Below are the code and all the weights of a small trained network. Each question names an input and a class and asks about switching units off, where a switched-off unit gives its printed mean instead of its output.

import numpy as np


def w(rows, s, z=0):
    codes = np.array(rows[::2]) - 128.0
    scale = np.full(codes.shape[1], s)
    scale[-1] = z or s
    return codes * scale


def f(y):
    return np.maximum(y, 0)


def log_softmax(a):
    a = a - a.max(-1, keepdims=True)
    return a - np.log(np.exp(a).sum(-1, keepdims=True))


def net(x, mask):
    res = np.array(x, float).reshape(1, 3) / 4 @ E
    y = f(res @ A[0][:, :-1].T + A[0][:, -1])
    res = res + np.where(mask, y, B[0][:, -1]) @ B[0][:, :-1]
    return log_softmax(res[-1] @ U[:, :-1].T + U[:, -1])


A, B = {}, {}
E = w([
[54,178,135],'x0',
[112,195,245],'x1',
[168,251,105],'x2',
],0.013)
A[0] = w([
[108,97,63,180],'n0',
[67,123,3,124],'n1',
[127,180,137,196],'n2',
[132,69,158,251],'n3',
[153,144,191,228],'n4',
[161,154,176,155],'n5',
[139,178,78,128],'n6',
[57,145,168,158],'n7',
[124,196,104,209],'n8',
[157,167,216,249],'n9',
[129,185,109,168],'n10',
[177,76,132,196],'n11',
],0.017,0.0031)
B[0] = w([
[211,196,27,220],'n0',
[166,166,60,252],'n1',
[84,159,169,180],'n2',
[179,39,145,201],'n3',
[33,63,77,183],'n4',
[67,171,86,173],'n5',
[164,166,191,185],'n6',
[63,113,224,187],'n7',
[102,229,119,196],'n8',
[2,110,75,213],'n9',
[97,220,105,182],'n10',
[171,14,129,198],'n11',
],0.0097,0.017)
U = w([
[59,164,128,77],'0',
[77,123,248,178],'1',
[136,139,163,2],'2',
[165,189,176,141],'3',
[181,91,107,160],'4',
[108,87,108,149],'5',
[138,150,63,162],'6',
],0.014,0.0047)

Each question gives the input, the list of numbers given to net, and the class t.
The units are the neurons (one row each of A and B). Each row of codes is followed by its name. A weight is (code - 128) times the scale printed after its matrix; where a second scale follows, it is the last column's (A, B and U).
mask holds one flag per neuron, in row order. A switched-off neuron (its flag False) gives its mean, the last column of its row in B, instead of its output. The means were averaged over made-up inputs and are rounded, as every weight is.
A unit's drop is (log p(t) with every unit on - log p(t) with that unit switched off) / (log p(t) with every unit on - log p(t) with every unit switched off).
The circuit of an input: a set's keep is (log p(t) with only the set's units on - log p(t) with every unit switched off) / (log p(t) with every unit on - log p(t) with every unit switched off). Starting from all 12 units, units are removed one at a time, each time the one whose removal leaves the highest keep (on an exact tie, the one counted first), for as long as the keep stays at least 0.8.
units of the circuit, in order: the units of the circuit, biggest drop first
most important unit: the unit with the biggest drop
k most important neurons: the k neurons with the biggest drops, biggest first
drop when u is switched off: that unit's drop, to one decimal
input [5,-1,-5], class 1: 2 most important neurons	(n7 n11)
input [-4,5,-3], class 5: units of the circuit, in order	(n4 n8)
input [-2,0,1], class 5: units of the circuit, in order	(n0 n1 n7)
input [-6,-5,2], class 4: most important unit	n11
input [3,-2,8], class 3: 2 most important neurons	(n6 n4)
input [-2,-8,-2], class 4: units of the circuit, in order	(n11 n9)
input [0,-4,-2], class 4: units of the circuit, in order	(n9 n8 n10)
input [2,-3,4], class 3: units of the circuit, in order	(n9 n6 n4)
input [0,1,-6], class 4: units of the circuit, in order	(n9 n3)
input [-3,5,-6], class 1: 3 most important neurons	(n0 n1 n7)
input [1,-3,6], class 3: 2 most important neurons	(n6 n9)
input [-1,0,2], class 0: 4 most important neurons	(n0 n1 n3 n11)
input [-8,0,2], class 5: 4 most important neurons	(n0 n1 n6 n3)
input [6,6,-4], class 1: most important unit	n7
input [-1,-8,-5], class 4: 2 most important neurons	(n11 n3)
input [-6,2,1], class 5: 2 most important neurons	(n0 n1)
input [-2,-1,5], class 3: 3 most important neurons	(n9 n6 n4)
input [4,-3,5], class 3: drop when n4 is switched off	0.1
input [-4,5,-2], class 5: drop when n10 is switched off	0.2
input [-1,4,-5], class 1: most important unit	n0
input [-1,2,-4], class 1: drop when n1 is switched off	0.6
input [2,4,8], class 0: drop when n7 is switched off	0.0
